Below are the code and all the weights of a small trained network. Each question names an input and a target symbol and asks about switching units off, where a switched-off unit gives its printed mean instead of its output.

import numpy as np


def w(rows, s, z=0):
    codes = np.array(rows[::2]) - 128.0
    scale = np.full(codes.shape[1], s)
    scale[-1] = z or s
    return codes * scale


def norm(h):
    return h / np.sqrt((h * h).mean(-1, keepdims=True) + 1e-5)


def f(y):
    return np.maximum(y, 0)


def softmax(a):
    e = np.exp(a - a.max(-1, keepdims=True))
    return e / e.sum(-1, keepdims=True)


def log_softmax(a):
    a = a - a.max(-1, keepdims=True)
    return a - np.log(np.exp(a).sum(-1, keepdims=True))


def net(x, mask):
    ids = ['αβδθλψ'.index(c) for c in x.split()]
    T = len(ids)
    res = E[ids] + P[:T]
    r = norm(res)
    for j in range(2):
        rows = slice(2 * j, 2 * j + 2)
        q, k, v = (r @ M[0][rows].T for M in (Q, K, V))
        z = softmax(np.where(np.tri(T) > 0, q @ k.T / 2**0.5, -1e9)) @ v
        o = O[0][rows]
        res = res + np.where(mask[j], z, o[:, -1]) @ o[:, :-1]
    y = f(norm(res) @ A[0][:, :-1].T + A[0][:, -1])
    res = res + np.where(mask[2:14], y, B[0][:, -1]) @ B[0][:, :-1]
    return log_softmax(norm(res)[-1] @ U[:, :-1].T + U[:, -1])


Q, K, V, O, A, B = {}, {}, {}, {}, {}, {}
E = w([
[107,31,76],'α',
[166,58,99],'β',
[168,223,92],'δ',
[205,83,191],'θ',
[189,54,118],'λ',
[64,131,252],'ψ',
],0.015)
P = w([
[37,255,152],'0',
[80,80,162],'1',
[117,102,139],'2',
[133,109,112],'3',
[147,115,91],'4',
[159,116,75],'5',
[166,116,59],'6',
[166,112,44],'7',
],0.0084)
Q[0] = w([
[104,209,153],'head 1',
[176,2,179],'head 1',
[204,154,205],'head 2',
[169,131,61],'head 2',
],0.0083)
K[0] = w([
[141,243,156],'head 1',
[57,70,230],'head 1',
[156,2,114],'head 2',
[207,72,41],'head 2',
],0.0074)
V[0] = w([
[127,238,127],'head 1',
[190,201,82],'head 1',
[184,2,5],'head 2',
[45,204,141],'head 2',
],0.0053)
O[0] = w([
[25,23,119,2],'head 1',
[42,254,105,12],'head 1',
[9,91,212,205],'head 2',
[244,214,97,40],'head 2',
],0.0063,0.0022)
A[0] = w([
[102,94,132,97],'neuron 1',
[173,135,156,252],'neuron 2',
[117,82,178,112],'neuron 3',
[253,155,151,192],'neuron 4',
[128,45,20,185],'neuron 5',
[179,97,123,114],'neuron 6',
[210,210,135,22],'neuron 7',
[93,152,105,56],'neuron 8',
[207,71,81,160],'neuron 9',
[119,126,40,69],'neuron 10',
[220,110,65,92],'neuron 11',
[123,96,175,118],'neuron 12',
],0.011,0.0024)
B[0] = w([
[111,132,159,162],'neuron 1',
[79,94,83,198],'neuron 2',
[130,195,131,214],'neuron 3',
[144,143,6,201],'neuron 4',
[192,151,189,255],'neuron 5',
[2,120,111,192],'neuron 6',
[72,54,213,149],'neuron 7',
[130,90,89,140],'neuron 8',
[158,81,128,245],'neuron 9',
[95,103,185,155],'neuron 10',
[108,140,98,187],'neuron 11',
[200,153,145,198],'neuron 12',
],0.0078,0.0069)
U = w([
[68,135,249,215],'α',
[165,175,168,254],'β',
[158,158,72,91],'δ',
[104,105,79,22],'θ',
[18,68,181,54],'λ',
[105,97,93,122],'ψ',
],0.018,0.003)

Each question gives the input, a string of symbols that net reads in full, and the target symbol t.
The units are the heads (2 rows each of Q, K, V and O) and the neurons (one row each of A and B). Each row of codes is followed by its name. A weight is (code - 128) times the scale printed after its matrix; where a second scale follows, it is the last column's (O, A, B and U).
mask holds one flag per unit, heads first, then neurons. A switched-off unit (its flag False) gives its mean, the last column of its rows in O or B, instead of its output. The means were averaged over made-up inputs and are rounded, as every weight is.
A unit's drop is (log p(t) with every unit on - log p(t) with that unit switched off) / (log p(t) with every unit on - log p(t) with every unit switched off).
The circuit of an input: a set's keep is (log p(t) with only the set's units on - log p(t) with every unit switched off) / (log p(t) with every unit on - log p(t) with every unit switched off). Starting from the 12 units with the biggest drops (on a tie, the unit counted first), units are removed one at a time, each time the one whose removal leaves the highest keep (on an exact tie, the one counted first), for as long as the keep stays at least 0.8.
circuit, biggest first: the units of the circuit, biggest drop first
top k neurons: the k neurons with the biggest drops, biggest first
heads that matter: for each layer, one digit per head in row order, 1 if its drop is at least 0.15 and else 0, layers parted by /
drop of u: that unit's drop, to one decimal
input ψ β δ δ λ ψ, target β: heads that matter => 11
input θ λ δ β λ ψ λ θ, target α: heads that matter => 01
input α ψ θ, target ψ: circuit, biggest first => (neuron 5; neuron 4)
input ψ θ β θ θ ψ θ ψ, target δ: circuit, biggest first => (head 2; neuron 4)
input ψ ψ α λ β θ, target λ: heads that matter => 01
input α λ θ λ λ λ, target α: circuit, biggest first => (head 2; neuron 4)
input β λ θ λ λ β, target α: top neuron => (neuron 4)
input ψ ψ ψ β ψ θ, target ψ: circuit, biggest first => (neuron 4; neuron 5; head 2)
input α ψ β ψ, target β: top 2 neurons => (neuron 4; neuron 6)
input α α α β α, target α: drop of neuron 4 => 0.2
input λ λ ψ λ λ ψ α, target λ: drop of neuron 4 => 0.3
input ψ α β α θ λ β, target α: drop of neuron 5 => 0.2
input ψ ψ δ ψ ψ ψ α ψ, target θ: drop of neuron 2 => 0.0
input ψ ψ δ θ, target δ: circuit, biggest first => (neuron 4)
